Below is a small trained network, with its code and all its weights. Each question gives an input and a target symbol and asks what happens when units are switched off, that is, made to give their printed mean instead of their output.

import numpy as np


def w(rows, s, z=0):
    codes = np.array(rows[::2]) - 128.0
    scale = np.full(codes.shape[1], s)
    scale[-1] = z or s
    return codes * scale


def f(y):
    return np.maximum(y, 0)


def softmax(a):
    e = np.exp(a - a.max(-1, keepdims=True))
    return e / e.sum(-1, keepdims=True)


def log_softmax(a):
    a = a - a.max(-1, keepdims=True)
    return a - np.log(np.exp(a).sum(-1, keepdims=True))


def net(x, mask):
    ids = ['αβγζμξσω'.index(c) for c in x.split()]
    T = len(ids)
    res = E[ids] + P[:T]
    u = 0
    for l in range(2):
        q, k, v = (res @ M[l].T for M in (Q, K, V))
        z = softmax(np.where(np.tri(T) > 0, q @ k.T / 2**0.5, -1e9)) @ v
        res = res + np.where(mask[u], z, O[l][:, -1]) @ O[l][:, :-1]
        u += 1
        y = f(res @ A[l][:, :-1].T + A[l][:, -1])
        res = res + np.where(mask[u : u + 4], y, B[l][:, -1]) @ B[l][:, :-1]
        u += 4
    return log_softmax(res[-1] @ U[:, :-1].T + U[:, -1])


Q, K, V, O, A, B = {}, {}, {}, {}, {}, {}
E = w([
[73,26,202,92],'α',
[142,149,126,82],'β',
[59,68,208,101],'γ',
[80,129,160,134],'ζ',
[173,106,130,3],'μ',
[175,179,88,69],'ξ',
[96,36,70,186],'σ',
[140,180,119,120],'ω',
],0.017)
P = w([
[91,118,41,51],'0',
[90,80,67,27],'1',
[80,111,66,92],'2',
[130,119,77,89],'3',
[156,123,85,100],'4',
[146,126,106,135],'5',
[176,137,109,150],'6',
[197,129,124,165],'7',
[205,163,133,210],'8',
[254,98,108,153],'9',
],0.0083)
Q[0] = w([
[137,164,142,112],'L0H1',
[51,135,136,248],'L0H1',
],0.012)
K[0] = w([
[85,120,253,151],'L0H1',
[31,123,66,47],'L0H1',
],0.0077)
V[0] = w([
[245,172,23,64],'L0H1',
[125,254,168,133],'L0H1',
],0.0078)
O[0] = w([
[181,134,178,190,253],'L0H1',
[147,252,179,24,25],'L0H1',
],0.011,0.0057)
A[0] = w([
[80,254,153,27,101],'L0N1',
[184,223,97,64,199],'L0N2',
[90,69,233,205,201],'L0N3',
[180,136,101,127,4],'L0N4',
],0.0062,0.0031)
B[0] = w([
[12,49,187,4,140],'L0N1',
[55,94,170,23,187],'L0N2',
[197,26,127,28,255],'L0N3',
[210,50,254,164,136],'L0N4',
],0.0068,0.0064)
Q[1] = w([
[254,107,84,60],'L1H1',
[161,86,103,133],'L1H1',
],0.012)
K[1] = w([
[172,136,219,240],'L1H1',
[255,55,135,163],'L1H1',
],0.0067)
V[1] = w([
[134,131,125,1],'L1H1',
[163,125,50,2],'L1H1',
],0.0073)
O[1] = w([
[154,154,128,42,128],'L1H1',
[248,174,172,125,254],'L1H1',
],0.011,0.0031)
A[1] = w([
[5,142,107,59,134],'L1N1',
[200,125,116,132,145],'L1N2',
[73,203,1,73,254],'L1N3',
[157,250,231,43,148],'L1N4',
],0.0068,0.007)
B[1] = w([
[93,190,40,147,143],'L1N1',
[153,143,132,164,211],'L1N2',
[128,37,89,1,166],'L1N3',
[75,145,153,183,254],'L1N4',
],0.012,0.0084)
U = w([
[124,144,201,155,132],'α',
[67,134,88,88,183],'β',
[226,151,151,147,160],'γ',
[140,129,92,107,51],'ζ',
[2,97,207,125,65],'μ',
[121,152,150,127,162],'ξ',
[142,119,32,168,204],'σ',
[133,101,133,84,2],'ω',
],0.0087,0.003)

Each question gives the input, a string of symbols that net reads in full, and the target symbol t.
The units are the heads (2 rows each of Q, K, V and O) and the neurons (one row each of A and B). Each row of codes is followed by its name. A weight is (code - 128) times the scale printed after its matrix; where a second scale follows, it is the last column's (O, A, B and U).
mask holds one flag per unit, layer by layer, with each layer's heads first. A switched-off unit (its flag False) gives its mean, the last column of its rows in O or B, instead of its output. The means were averaged over made-up inputs and are rounded, as every weight is.
A unit's drop is (log p(t) with every unit on - log p(t) with that unit switched off) / (log p(t) with every unit on - log p(t) with every unit switched off).
The circuit of an input: a set's keep is (log p(t) with only the set's units on - log p(t) with every unit switched off) / (log p(t) with every unit on - log p(t) with every unit switched off). Starting from all 10 units, units are removed one at a time, each time the one whose removal leaves the highest keep (on an exact tie, the one counted first), for as long as the keep stays at least 0.8.
circuit, biggest first: the units of the circuit, biggest drop first
unit that matters most: the unit with the biggest drop
top k neurons: the k neurons with the biggest drops, biggest first
top k neurons in layer l: the k neurons of layer l with the biggest drops, biggest first
input ξ ω ω, target μ: circuit, biggest first : [L0H1 L1N4 L0N1 L0N2]
input μ ζ σ γ ζ ω, target β: unit that matters most : L0H1
input ω σ μ μ ξ α β α, target γ: top 3 neurons : [L0N3 L1N4 L1N3]
input γ γ α, target β: circuit, biggest first : [L0H1 L1N1]
input ω μ β σ μ ω ξ, target μ: circuit, biggest first : [L0H1 L0N2 L1N4 L0N1]
input μ α α, target ω: circuit, biggest first : [L0N3 L1H1]
input β μ μ σ μ β σ γ σ β, target σ: circuit, biggest first : [L1H1 L0H1 L1N4]
input ζ μ β ξ β, target α: circuit, biggest first : [L0H1 L1N4 L1H1 L0N2]
input σ σ σ μ ξ μ ξ α, target γ: top 4 neurons : [L0N3 L1N4 L0N2 L1N3]
input ζ ξ β ξ μ, target α: top 2 neurons in layer 0 : [L0N2 L0N3]
input μ ζ ω ξ, target μ: circuit, biggest first : [L0H1 L1N4 L0N2 L0N1]
input β ξ σ σ ξ σ α σ σ ω, target σ: circuit, biggest first : [L1H1 L0H1]
input γ ζ μ μ α, target ω: circuit, biggest first : [L0N3 L1N4]
input α μ γ, target ω: unit that matters most : L0N3
input α μ μ μ ξ β σ σ μ, target σ: circuit, biggest first : [L1H1 L0H1 L1N4]
input μ ξ μ ζ ξ, target β: circuit, biggest first : [L0H1 L0N2 L1H1]
input μ ξ ω ζ β, target β: top 2 neurons in layer 0 : [L0N2 L0N1]
input ω ξ ζ, target α: top 2 neurons in layer 0 : [L0N2 L0N1]
input ζ β β σ γ μ ξ ξ, target α: top 2 neurons in layer 1 : [L1N4 L1N3]
input α ζ ζ, target β: top neuron in layer 1 : [L1N3]
input α μ σ μ σ ω, target σ: top 2 neurons : [L0N2 L1N4]
input σ μ ζ μ β γ α σ ζ, target σ: top 2 neurons : [L0N3 L1N4]
